Below is a small trained network, with its code and all its weights. Each question gives an input and a target symbol and asks what happens when units are switched off, that is, made to give their printed mean instead of their output.

import numpy as np


def w(rows, s, z=0):
    codes = np.array(rows[::2]) - 128.0
    scale = np.full(codes.shape[1], s)
    scale[-1] = z or s
    return codes * scale


def norm(h):
    return h / np.sqrt((h * h).mean(-1, keepdims=True) + 1e-5)


def f(y):
    return np.maximum(y, 0)


def softmax(a):
    e = np.exp(a - a.max(-1, keepdims=True))
    return e / e.sum(-1, keepdims=True)


def log_softmax(a):
    a = a - a.max(-1, keepdims=True)
    return a - np.log(np.exp(a).sum(-1, keepdims=True))


def net(x, mask):
    ids = ['αγεηθμξπσφω'.index(c) for c in x.split()]
    T = len(ids)
    res = E[ids] + P[:T]
    r = norm(res)
    for j in range(2):
        rows = slice(3 * j, 3 * j + 3)
        q, k, v = (r @ M[0][rows].T for M in (Q, K, V))
        z = softmax(np.where(np.tri(T) > 0, q @ k.T / 3**0.5, -1e9)) @ v
        o = O[0][rows]
        res = res + np.where(mask[j], z, o[:, -1]) @ o[:, :-1]
    y = f(norm(res) @ A[0][:, :-1].T + A[0][:, -1])
    res = res + np.where(mask[2:14], y, B[0][:, -1]) @ B[0][:, :-1]
    return log_softmax(norm(res)[-1] @ U[:, :-1].T + U[:, -1])


Q, K, V, O, A, B = {}, {}, {}, {}, {}, {}
E = w([
[108,125,76,155],'α',
[156,62,90,124],'γ',
[149,86,67,129],'ε',
[106,132,112,188],'η',
[163,4,120,126],'θ',
[208,142,144,203],'μ',
[166,28,26,52],'ξ',
[58,96,127,205],'π',
[112,35,166,157],'σ',
[81,205,184,27],'φ',
[133,109,53,108],'ω',
],0.019)
P = w([
[183,5,117,180],'0',
[99,95,83,184],'1',
[96,108,88,158],'2',
[99,114,88,142],'3',
[99,111,92,133],'4',
[99,115,97,125],'5',
[103,117,103,116],'6',
[105,116,104,113],'7',
[101,116,99,108],'8',
[107,121,106,106],'9',
[114,124,116,101],'10',
[112,125,115,100],'11',
[119,131,119,98],'12',
[120,133,118,96],'13',
],0.014)
Q[0] = w([
[252,156,251,107],'head 0',
[227,214,205,116],'head 0',
[94,146,107,3],'head 0',
[247,127,207,126],'head 1',
[20,185,115,239],'head 1',
[164,107,240,237],'head 1',
],0.0077)
K[0] = w([
[154,8,94,182],'head 0',
[146,28,57,184],'head 0',
[103,103,135,148],'head 0',
[142,198,167,162],'head 1',
[128,125,105,188],'head 1',
[144,88,87,145],'head 1',
],0.016)
V[0] = w([
[116,163,125,145],'head 0',
[208,103,43,198],'head 0',
[124,165,92,210],'head 0',
[101,101,53,232],'head 1',
[255,189,159,178],'head 1',
[200,100,17,126],'head 1',
],0.0076)
O[0] = w([
[181,130,142,173,125],'head 0',
[78,11,112,117,22],'head 0',
[37,41,40,160,74],'head 0',
[233,221,255,62,164],'head 1',
[246,172,81,105,2],'head 1',
[144,150,195,162,172],'head 1',
],0.0052,0.0057)
A[0] = w([
[108,133,153,41,38],'neuron 0',
[8,70,253,78,152],'neuron 1',
[218,133,60,110,54],'neuron 2',
[76,58,192,156,10],'neuron 3',
[97,56,109,147,124],'neuron 4',
[89,197,63,107,5],'neuron 5',
[38,98,98,160,81],'neuron 6',
[92,133,154,202,239],'neuron 7',
[73,97,124,176,238],'neuron 8',
[95,133,177,138,221],'neuron 9',
[106,227,43,141,1],'neuron 10',
[29,73,127,150,106],'neuron 11',
],0.011,0.0045)
B[0] = w([
[37,255,91,136,156],'neuron 0',
[112,180,42,92,255],'neuron 1',
[46,175,143,192,180],'neuron 2',
[212,151,81,106,161],'neuron 3',
[131,88,135,183,202],'neuron 4',
[162,92,137,154,165],'neuron 5',
[202,72,92,114,186],'neuron 6',
[116,70,200,41,201],'neuron 7',
[115,81,86,85,222],'neuron 8',
[80,57,92,147,196],'neuron 9',
[207,125,171,102,172],'neuron 10',
[179,111,79,188,202],'neuron 11',
],0.0089,0.0074)
U = w([
[139,30,156,111,183],'α',
[105,121,96,102,208],'γ',
[204,155,76,86,86],'ε',
[75,190,75,102,132],'η',
[32,111,119,222,71],'θ',
[125,171,95,199,89],'μ',
[124,116,156,161,92],'ξ',
[144,88,140,7,1],'π',
[161,148,146,70,90],'σ',
[103,136,162,127,108],'φ',
[33,76,170,116,70],'ω',
],0.013,0.0079)

Each question gives the input, a string of symbols that net reads in full, and the target symbol t.
The units are the heads (3 rows each of Q, K, V and O) and the neurons (one row each of A and B). Each row of codes is followed by its name. A weight is (code - 128) times the scale printed after its matrix; where a second scale follows, it is the last column's (O, A, B and U).
mask holds one flag per unit, heads first, then neurons. A switched-off unit (its flag False) gives its mean, the last column of its rows in O or B, instead of its output. The means were averaged over made-up inputs and are rounded, as every weight is.
A unit's drop is (log p(t) with every unit on - log p(t) with that unit switched off) / (log p(t) with every unit on - log p(t) with every unit switched off).
The circuit of an input: a set's keep is (log p(t) with only the set's units on - log p(t) with every unit switched off) / (log p(t) with every unit on - log p(t) with every unit switched off). Starting from the 12 units with the biggest drops (on a tie, the unit counted first), units are removed one at a time, each time the one whose removal leaves the highest keep (on an exact tie, the one counted first), for as long as the keep stays at least 0.8.
circuit, biggest first: the units of the circuit, biggest drop first
top k neurons: the k neurons with the biggest drops, biggest first
heads that matter: for each layer, one digit per head in row order, 1 if its drop is at least 0.15 and else 0, layers parted by /
drop when u is switched off: that unit's drop, to one decimal
input ξ ξ π ε, target α: circuit, biggest first	neuron 1; head 1
input σ φ π ε α ω, target ε: top 2 neurons	neuron 10; neuron 7
input θ ε ω σ μ, target α: circuit, biggest first	neuron 7
input φ θ ε ω ε γ μ π ξ α γ ε, target μ: circuit, biggest first	neuron 2; head 0; neuron 1; neuron 8
input γ π ε ω γ γ ε ξ θ γ ω η, target α: heads that matter	10
input ξ γ ω, target α: heads that matter	10
input ω φ α α ξ φ ε π γ μ, target α: top 2 neurons	neuron 1; neuron 0
input μ φ α α γ ω μ θ η ε ω ε, target μ: heads that matter	10
input ξ σ η, target α: heads that matter	00
input θ φ ω ω ω α η η σ, target π: top 3 neurons	neuron 1; neuron 7; neuron 3
input ω θ ω ξ γ θ ξ ε π, target α: top 2 neurons	neuron 7; neuron 6
input ε ε η σ σ φ φ σ θ ε φ α α π, target ω: drop when neuron 9 is switched off	0.4
input ω μ π α, target α: drop when neuron 3 is switched off	0.0
input σ σ ω, target α: drop when neuron 1 is switched off	0.2
